Below is a small trained network, with its code and all its weights. Each question gives an input and a target symbol and asks what happens when units are switched off, that is, made to give their printed mean instead of their output.

import numpy as np


def w(rows, s, z=0):
    codes = np.array(rows[::2]) - 128.0
    scale = np.full(codes.shape[1], s)
    scale[-1] = z or s
    return codes * scale


def f(y):
    return np.maximum(y, 0)


def softmax(a):
    e = np.exp(a - a.max(-1, keepdims=True))
    return e / e.sum(-1, keepdims=True)


def log_softmax(a):
    a = a - a.max(-1, keepdims=True)
    return a - np.log(np.exp(a).sum(-1, keepdims=True))


def net(x, mask):
    ids = ['αγζθμφω'.index(c) for c in x.split()]
    T = len(ids)
    res = E[ids] + P[:T]
    q, k, v = (res @ M[0].T for M in (Q, K, V))
    z = softmax(np.where(np.tri(T) > 0, q @ k.T / 3**0.5, -1e9)) @ v
    res = res + np.where(mask[0], z, O[0][:, -1]) @ O[0][:, :-1]
    y = f(res @ A[0][:, :-1].T + A[0][:, -1])
    res = res + np.where(mask[1:17], y, B[0][:, -1]) @ B[0][:, :-1]
    return log_softmax(res[-1] @ U[:, :-1].T + U[:, -1])


Q, K, V, O, A, B = {}, {}, {}, {}, {}, {}
E = w([
[86,183,140,152,145,174,122,153],'α',
[63,215,115,148,135,141,58,159],'γ',
[115,172,82,154,143,226,83,100],'ζ',
[160,193,192,86,188,113,146,208],'θ',
[156,91,140,93,138,180,254,35],'μ',
[137,177,159,90,113,236,149,180],'φ',
[146,168,152,31,91,135,143,144],'ω',
],0.017)
P = w([
[107,102,250,156,133,102,98,92],'0',
[52,49,92,127,164,113,173,160],'1',
[119,194,167,149,154,120,182,85],'2',
[66,66,89,116,154,123,166,181],'3',
[120,227,152,155,123,120,180,126],'4',
[70,80,87,101,145,133,162,197],'5',
[140,227,140,135,138,131,176,122],'6',
[82,86,85,89,152,146,157,210],'7',
[134,244,138,129,108,131,158,156],'8',
[111,68,78,57,167,177,140,180],'9',
[154,211,135,85,136,185,139,112],'10',
],0.015)
Q[0] = w([
[84,123,96,60,152,167,135,157],'h1',
[138,250,149,155,127,187,180,89],'h1',
[120,166,121,119,102,152,145,109],'h1',
],0.02)
K[0] = w([
[170,73,229,132,110,138,23,97],'h1',
[233,187,122,7,122,170,135,240],'h1',
[194,133,127,8,102,171,111,153],'h1',
],0.011)
V[0] = w([
[137,94,191,111,53,192,255,141],'h1',
[119,141,218,30,169,5,98,192],'h1',
[220,91,97,33,40,9,125,95],'h1',
],0.0072)
O[0] = w([
[16,187,253,149,107,176,132,88,218],'h1',
[64,221,65,144,237,93,249,100,255],'h1',
[203,210,130,167,100,100,166,105,13],'h1',
],0.011,0.0093)
A[0] = w([
[164,168,153,114,153,116,137,105,142],'n1',
[163,121,181,232,154,127,42,160,49],'n2',
[205,80,208,135,65,94,162,121,136],'n3',
[127,198,136,142,162,139,131,87,167],'n4',
[112,1,12,94,119,97,120,210,237],'n5',
[139,180,230,144,86,165,112,46,58],'n6',
[72,54,76,89,156,158,142,205,110],'n7',
[176,155,127,124,209,154,189,47,143],'n8',
[85,137,91,178,148,139,63,128,176],'n9',
[185,24,26,135,98,99,121,225,1],'n10',
[116,112,164,70,145,84,181,118,105],'n11',
[72,148,206,115,123,163,112,89,173],'n12',
[90,85,71,65,131,148,190,52,160],'n13',
[94,140,59,120,144,133,186,158,133],'n14',
[157,136,125,87,173,139,95,82,170],'n15',
[118,161,202,106,84,167,106,106,159],'n16',
],0.0094,0.0039)
B[0] = w([
[137,96,135,136,122,86,119,75,164],'n1',
[187,167,28,153,200,140,157,41,132],'n2',
[112,58,232,79,60,120,169,162,131],'n3',
[114,87,117,142,69,99,140,164,233],'n4',
[151,108,151,156,161,162,123,195,179],'n5',
[101,147,88,177,118,149,87,132,197],'n6',
[109,118,137,147,112,76,47,7,212],'n7',
[103,122,128,102,100,122,103,140,240],'n8',
[143,104,160,90,142,134,138,145,165],'n9',
[113,127,74,120,89,196,228,43,145],'n10',
[114,125,106,155,125,186,99,140,192],'n11',
[195,121,120,84,136,139,170,137,252],'n12',
[155,182,127,110,132,137,88,158,219],'n13',
[178,83,104,128,124,91,129,139,242],'n14',
[152,156,102,120,71,94,122,150,138],'n15',
[143,140,81,161,128,139,139,106,196],'n16',
],0.011,0.022)
U = w([
[142,153,169,208,85,83,33,255,216],'α',
[239,125,67,205,152,71,199,111,106],'γ',
[73,37,132,155,10,108,160,160,3],'ζ',
[77,231,57,250,54,19,119,51,119],'θ',
[33,210,61,176,199,196,154,220,53],'μ',
[81,180,158,71,139,67,217,20,199],'φ',
[156,47,117,58,99,86,238,237,177],'ω',
],0.0057,0.0042)

Each question gives the input, a string of symbols that net reads in full, and the target symbol t.
The units are the heads (3 rows each of Q, K, V and O) and the neurons (one row each of A and B). Each row of codes is followed by its name. A weight is (code - 128) times the scale printed after its matrix; where a second scale follows, it is the last column's (O, A, B and U).
mask holds one flag per unit, heads first, then neurons. A switched-off unit (its flag False) gives its mean, the last column of its rows in O or B, instead of its output. The means were averaged over made-up inputs and are rounded, as every weight is.
A unit's drop is (log p(t) with every unit on - log p(t) with that unit switched off) / (log p(t) with every unit on - log p(t) with every unit switched off).
The circuit of an input: a set's keep is (log p(t) with only the set's units on - log p(t) with every unit switched off) / (log p(t) with every unit on - log p(t) with every unit switched off). Starting from the 12 units with the biggest drops (on a tie, the unit counted first), units are removed one at a time, each time the one whose removal leaves the highest keep (on an exact tie, the one counted first), for as long as the keep stays at least 0.8.
units of the circuit, in order: the units of the circuit, biggest drop first
unit that matters most: the unit with the biggest drop
top k neurons: the k neurons with the biggest drops, biggest first
input φ μ α α φ ω μ φ, target φ: units of the circuit, in order : [n7, n4, n6]
input θ ω γ μ ζ ζ, target θ: top neuron : [n7]
input α ζ θ γ θ θ γ φ ω γ, target α: units of the circuit, in order : [h1, n5, n7]
input γ ω γ μ μ, target θ: units of the circuit, in order : [h1, n6]
input ζ θ γ θ φ μ γ ω, target ζ: units of the circuit, in order : [h1, n7]
input μ α ζ, target γ: units of the circuit, in order : [h1, n2, n8]
input ω ω ω φ γ μ φ ζ, target ω: top 4 neurons : [n7, n6, n14, n4]
input μ γ θ μ ω ω α ω ω γ α, target θ: top 3 neurons : [n6, n5, n1]
input θ α μ, target ω: top 3 neurons : [n7, n14, n8]
input ω φ ω α, target ω: top 3 neurons : [n7, n6, n14]
input θ φ ζ ζ θ θ ω γ θ α, target θ: top 3 neurons : [n7, n12, n5]
input μ φ α α γ θ ζ φ γ γ γ, target μ: top 3 neurons : [n14, n7, n6]
input α α μ γ μ ω, target α: units of the circuit, in order : [n5, h1, n7]
input μ α γ, target α: units of the circuit, in order : [h1]
input φ ω ω ω μ γ γ φ ω, target θ: top 2 neurons : [n6, n5]
input θ γ θ μ μ ζ θ ζ θ μ, target θ: units of the circuit, in order : [h1, n7, n12]
input α γ μ α θ μ θ ζ α ζ, target α: units of the circuit, in order : [n5, h1, n7]
input ζ ζ ω α φ φ, target ζ: top 4 neurons : [n10, n7, n5, n12]
input μ φ μ, target μ: top 2 neurons : [n6, n7]
input μ μ ω ω ω θ α, target ω: unit that matters most : n7
input γ μ θ φ μ φ γ, target μ: top 2 neurons : [n7, n14]
